Each new row is followed by its nearest point in the flat space through zero of 10 dimensions that best fits S, not centred:
(in the rows, 128 means zero)
S (28 x 29):
[[108 121 110 144 122 137 138 110 121 143 135 138 139 133 127 114 161 110
  123 134  98 107 126 127 113 131 140 134 122]
 [ 97 113 116 135 149 129 139 119 127 143 131 135 129 111 144 113 174  97
   83 144  79 121 120 136 118 146 149 129 131]
 [126 134 127 119 132 125 124 154 119 140 132 121 123 136 119 117 122 115
  137 105 127 131 130 141 113 107 124 100 116]
 [124 151 117 106 118 139 129 151  92 184 183 119 142 104 135 110  87 101
  207 117 143  91 127 108 115  66 133 119 166]
 [135 124 115  98 134 144  92 131 123 113  82 123 101 144  79 158 115  88
  117  91 114 137 138 144 121  84 134 102 129]
 [129 125 159 128 131 139 145 110 144 103 122 151 128 131 135 149 145 152
   94 150 141 134 139 121 167 150  89 171 122]
 [134 145 103 111 112 138 149 128 175 135 122 130 177 108 144 135 148 132
  110 109  95 106 147 122 120 116 138 147 136]
 [147 161 112 101 103 155 128 150 139 145 125 129 158 156 106 137 108 122
  170  66 126  98 157 133 122  65 101 113 120]
 [127 130  80 121 126 145  94 139  94 173 134  96 138 120 121 113 105  83
  197  91  98  96 121 131  72  87 173  67 145]
 [135 145 141  89 141 133 124 143 132 138 150 156 137 101 105 133 134  98
  123 114  98 118 133 124 165  80 119 138 170]
 [136 121 120 181 124  76 115 113 101 135 163 147 119 147 114  71 156 143
  159 143 111 143  95 122 116 154 169  97 126]
 [128 115 141 122 146 131 125 104 135 108 116 162 128 122 113 132 178 108
   87 142  80 129 128 126 161 140 129 147 149]
 [ 93 114 126 134 115 146 161 121 138 114 114  92 116 116 161 160 108 162
   82 173 193 141 130 121 103 164 111 173  91]
 [150 138 152 143 129  99 133 128 135 110 136 145 112 139 128 128 116 160
  143 135 159 144 123 124 168 141 112 142 134]
 [138 118 138 162 133  84 114 101 126  99 109 136  89 155 115 123 128 148
  126 148 137 152 106 132 151 160 150 123 123]
 [140  97 148 142 122 149 112 104 118  73 121 148 132 126 105 148 167 153
   92 172 141 176 122 103 127 164 106 144 121]
 [126 146 152 126 125  97 148 134 138 113 139 156 105 146 105 129 127 145
  112 137 155 141 127 127 176 114 108 160 121]
 [128 118 111 124 129 117 129  92 145 115 102 123 117 111 128 148 125 133
  107 160 119 122 117 114 143 149 168 158 154]
 [129 115 121 108 150 146 101 139 139 119  83 118 127 131 111 141 151  87
   90  90  78 137 137 156 111 114 134  86 123]
 [144 156 145 117 105 146 137 167 118 148 182 152 164 132 118 108 128 137
  176  98 148 121 141 113 126  82  80 124 123]
 [107 138 162 115 131 148 155 151 127 136 131 109 106 133 159 149  78 145
  128 135 191 122 145 135 145 126  69 159 102]
 [112 104 113 152 122 166 115  93 110 117  86 100 107 155 133 149 116 133
  129 140 149 126 132 135  96 158 124 131  92]
 [107 110 125 115 107 171 159  96 153  89 106 127 140 105 134 172 154 153
   48 182 154 140 137 104 125 154 104 207 109]
 [139 148 109 142 117  84 140 116 125 160 179 158 143 116 122  87 144 131
  171 137  94 105 109 105 150 112 172 139 171]
 [147 160 158 141 110  84 159 165 150 130 166 140 139 141 145 102 111 182
  148 119 176 141 130 132 150 134  92 131 105]
 [128 115 117 150 132 133 131 122 129 137 138 135 168 120 152 101 174 128
  123 129  84 121 124 131 105 159 136 109 128]
 [ 94  90 128 128 156 167 104 115 107 112  90 128 104 138 112 138 178  74
   66 127  85 140 131 152  98 139 125 105 103]
 [ 98 110 114 116 128 179 120 116 121 114  74 123 111 170  90 151 157  89
   84  98 109 124 155 154  99 105 111 124  81]]
New rows:
[200 126 172  87  98 168 110  72 115  58 101 123 171 118 104 156  86 156
 162 132 124  99 128 101 166 141 132 107 193] -> [199 123 138 112 122 163  81  91 136  87  99 137 157 113 116 176 102 153
 180 129 126 129 137  94 164 135 119 135 188]
[199 162 114 113  56 153 137 179 206 109 122 139 141 181 107 165  96 197
 171  59  77  77 173 127 185  91 103 191 187] -> [195 186 119  96  88 130 143 119 202 117 101 156 183 157 110 160 102 170
 175  62 119  85 171 119 191  80 103 164 152]
[121 156 141 107 154 153 154 134 143 148 158 124  88  94 170 154 131 116
 101 171 141  82 119 141 162 143 104 174 151] -> [ 97 131 153 108 153 138 161 127 133 149 141 127 115  95 171 142 112 115
 104 159 136 102 133 127 168 135 108 179 151]
[ 98 105  66 166 155 129 161 100 102 186 136 146 118 107 139  75 121 110
 109 117  90   7 160 153 162 102 187 149 123] -> [ 76 140  89 142 137 119 165  92 125 194 133 131 115 141 153 100 139  83
 141 125  72  47 130 143 139 116 174 158 138]
[ 89 123  96 139 122 138  96 132 148 163 104 148 137 128  93 117 138 108
 172  54  53  86 149 122  98  86 177  74  77] -> [125 138  79 130 118 136 114 126 128 158 108 124 144 162 102 106 148  87
 155  66  67  92 140 151  89  88 162  82 114]
[ 58 161  95 137  98 138 179 123 127 175 158 131  69 165 106 176 127 123
 104 136 150 127 107 135 107  92 104 172  94] -> [ 64 141 108 124 103 132 175 125 115 152 139 125  89 157 104 127 122 114
 101 141 168 107 135 131 116  85 123 181  81]
[155  80 104 129 138  98  85 107 105 109 105 113  98 123  96 151  87 126
 170 162 160 142  79  85 109 109 163  92 148] -> [151 109 109 132 124 114  77 107  93 106 115 106  92 119  92 145  86 128
 167 153 156 157  98 105 111 126 178 104 158]
[161 102 142 187 132 175 123 109 159 149 129 118 166 147 184  89 157 150
 127  93  72 127 131 120 128 181 126 105 139] -> [151 115 132 165 139 145 122 110 142 131 119 133 181 135 180 107 167 146
 147 113  76 109 137 139 120 191 117 100 125]
[102 107 115 138 138 176 151  99 135 124 120 115 125 114 154 178 151  83
 130 148 107 116 154 108 159 104  78 148 157] -> [110 116 136 108 141 186 132 102 119 133 116 134 134 115 141 157 136 100
 116 142 111  96 146 121 146 125 101 166 146]
[138 120 117 160 139  90 169  94 135 119 105 125 104 123 161 110 107 181
 119 165 158 123 104 124 149 186 153 138 121] -> [126 124 127 166 129  83 147  99 146 120 117 115 107 133 164 123 110 172
 125 166 152 130 110 128 146 189 156 152 123]
[133 135  92 142  89 174 131 100 115  99 124 150 150 109 105 143 173 186
 121 166 157 169 113  75  99 194 119 163 113] -> [141 104 113 153  85 159 128  90 124  85 135 137 164 121 114 141 165 177
 114 179 156 157 122  82  93 164 122 163 113]
[126 138 130 101 128 150 114 143  84  83 178 169 128 157  89  96 169  71
 119 150 112 130 121 133 148  96  53 115 156] -> [124 122 164 116 138 155 113 141  85 123 168 180 125 135  80 114 174  92
 125 126 111 143 131 119 147  88  82 125 135]
[114 129 165 136 144 173 124 138 119 183 132 110 128 152 220 138  95 174
 191 118 153  95 129 138 136 179 104 129  82] -> [120 128 154 158 142 158 144 128 116 160 129  98 135 145 210 123  85 151
 184 122 160  89 145 146 129 176  79 123 106]
[ 85 109 118 106 164 122 146 166 155 135 107  83 121 111 165 165 103  88
  92 125 147 147 149 151 117 123 130 138  94] -> [ 91 125 127  99 149 134 146 160 146 139 101  85 106 106 160 150 100 107
  73 123 144 130 136 156 109 127 125 127 107]
[149 124  88  69  71 123 175 105 116 125 152 110 144  55 133 133 137  70
 124 118  83 117 101  59 100  40 166 160 173] -> [121 141  75  76 101 141 135 128 134 151 159 129 164  64  98 140 135  95
 121 142 102 109 121  85 104  60 182 160 184]
[134  94 155  58 144 131 139 156 111 119 182 176 149  80 132 109 197 124
  83  92  70 154 152  89 138 109  42 120 145] -> [135 127 174  93 148 158 130 173 127 120 178 178 176  87 119 116 196 103
  83 121  87 153 139 120 143 105  69 123 148]
[131  99  88 127 142 121  68 119 140 102  70 148 123 139  40 136 164  56
 148  67  66  96 117 146  84  84 102  83 119] -> [141 118 100 115 131 155  77 117 114 116  81 141 124 167  59 134 163  71
 129  69  62 126 140 149 105  82 147  74 123]
[191 129 100  57 135 189 106  80 213  96  89 112 102 140  77 198  76 103
 136  99 122 197 158 147 138  38 154 168 116] -> [162 141 101  63 107 157  98 117 166  83  51 115 119 134  61 207  87 117
 110  90 137 134 154 122 143  62 137 145 147]
[ 79 169 130 129 130 111 147 197  98 169 123 115  64 153 157 125  62  94
 174 113 139 121 103 149 177  81 158 101 141] -> [100 154 136 115 154  86 136 161 107 179 141 107  65 140 136 112  59  93
 166 105 152 102 121 158 152  86 142 111 134]
[106  92 151 157 167 189 124  92  88  94  94 110 132 161 111 181 167 113
  79 170 127 157 109  86 100 140  91 157 140] -> [108  81 142 133 136 196 106  87  92  90 102 134 114 128 112 163 163 112
  87 173 132 148 130 113 113 157  99 152 116]
[149 133 167 132 146  94 124 133 151 106 105 175 108 163 116 121 161 146
 159 120 124 144 134 134 169 182  94 109 106] -> [158 130 169 156 143 101 119 124 138 101 117 161 118 169 124 115 146 153
 132 112 120 146 131 146 175 160  97 114 116]
[121 101 131 121 170 139 139 160 145 134 146 120 107 174 128 154 108 152
 124 120 212 167 120 153  64  84  81  57 100] -> [120 127 146 122 124 136 120 182 109 121 129  98 109 144 120 130  98 134
 125 107 188 167 133 147  85 114  89  87  75]
[133 128 160 115 139  67 152 136 153 163 157 106 135 135 160 126  86 136
 156 116 169 137  99 123 179 103 108 178 118] -> [128 160 151 121 130  87 160 152 144 147 155 128 111 124 152 121  82 152
 147 130 169 117 127 131 173 119 115 153 137]
[103 129 155 136 160 189 150 143 100 100 146  44 155 126 163 126 142 141
 145 102 154 161 162 163  78 167 117  44  76] -> [120 104 142 144 140 170 114 167 109 132 121  84 149 129 176 121 123 133
 130 109 149 149 138 153  58 167  86  66  77]
[148 130 111 130 127  43 138 186 181  97 121 123 100 136 107 115  77 140
  84 151 147 210 106 123 107 168 176 130 102] -> [139 136 120 131 121  39 134 162 167  96 118 106  98 117 114 121 109 168
  76 139 166 193  99 138 118 145 176 109 110]
[141 191 163 195  99 157 156 141 119 131 142 164 137 222 142 126 148 143
 157 176 143 115 166 147 197 135  90 161  82] -> [126 146 163 169 112 133 162 105 124 130 144 172 126 197 131 109 144 164
 159 121 151 101 149 133 176 141  63 168  87]
[ 86 156 161 167 110 142 138 150 163  96 123 122 135 109 130 140 181 146
  65  88 124 149 126 201 109 189 104  97  58] -> [113 118 144 145 136 125 148 158 159 108 107 123 141 149 150 116 173 144
  57 108 121 158 141 166 101 169  93 104  61]
[136 111 104  91 125 118 104 197 153 123 198 166 142  90  90 145 125 128
  92  90 190 139 103 119 121  87 119 128  92] -> [131 147 133  90 108 116 137 189 135 120 166 133 141 102  91 126 128 131
 101 119 162 170 127 116 108  73 112 122 120]
[107  72 131 149 110 160 103 104 118 136 123  63 147  98 187 152 101 174
 104 192 188 140 114  88  85 145 113 111 126] -> [117  94 122 138 120 169 123 120 108 117 126  76 138  87 175 153  99 157
 126 183 184 148 118 104  72 181 124 135 119]
[129 118 114 164  90 148 125  81 116 116  90 135 153 158 102 137 129 169
 110 169 147 122 115  98 128 157 118 172 109] -> [130 114 112 157  94 150 134  74 127  98 109 136 133 154 114 146 144 164
 127 161 150 128 130 103 122 156 127 172 107]
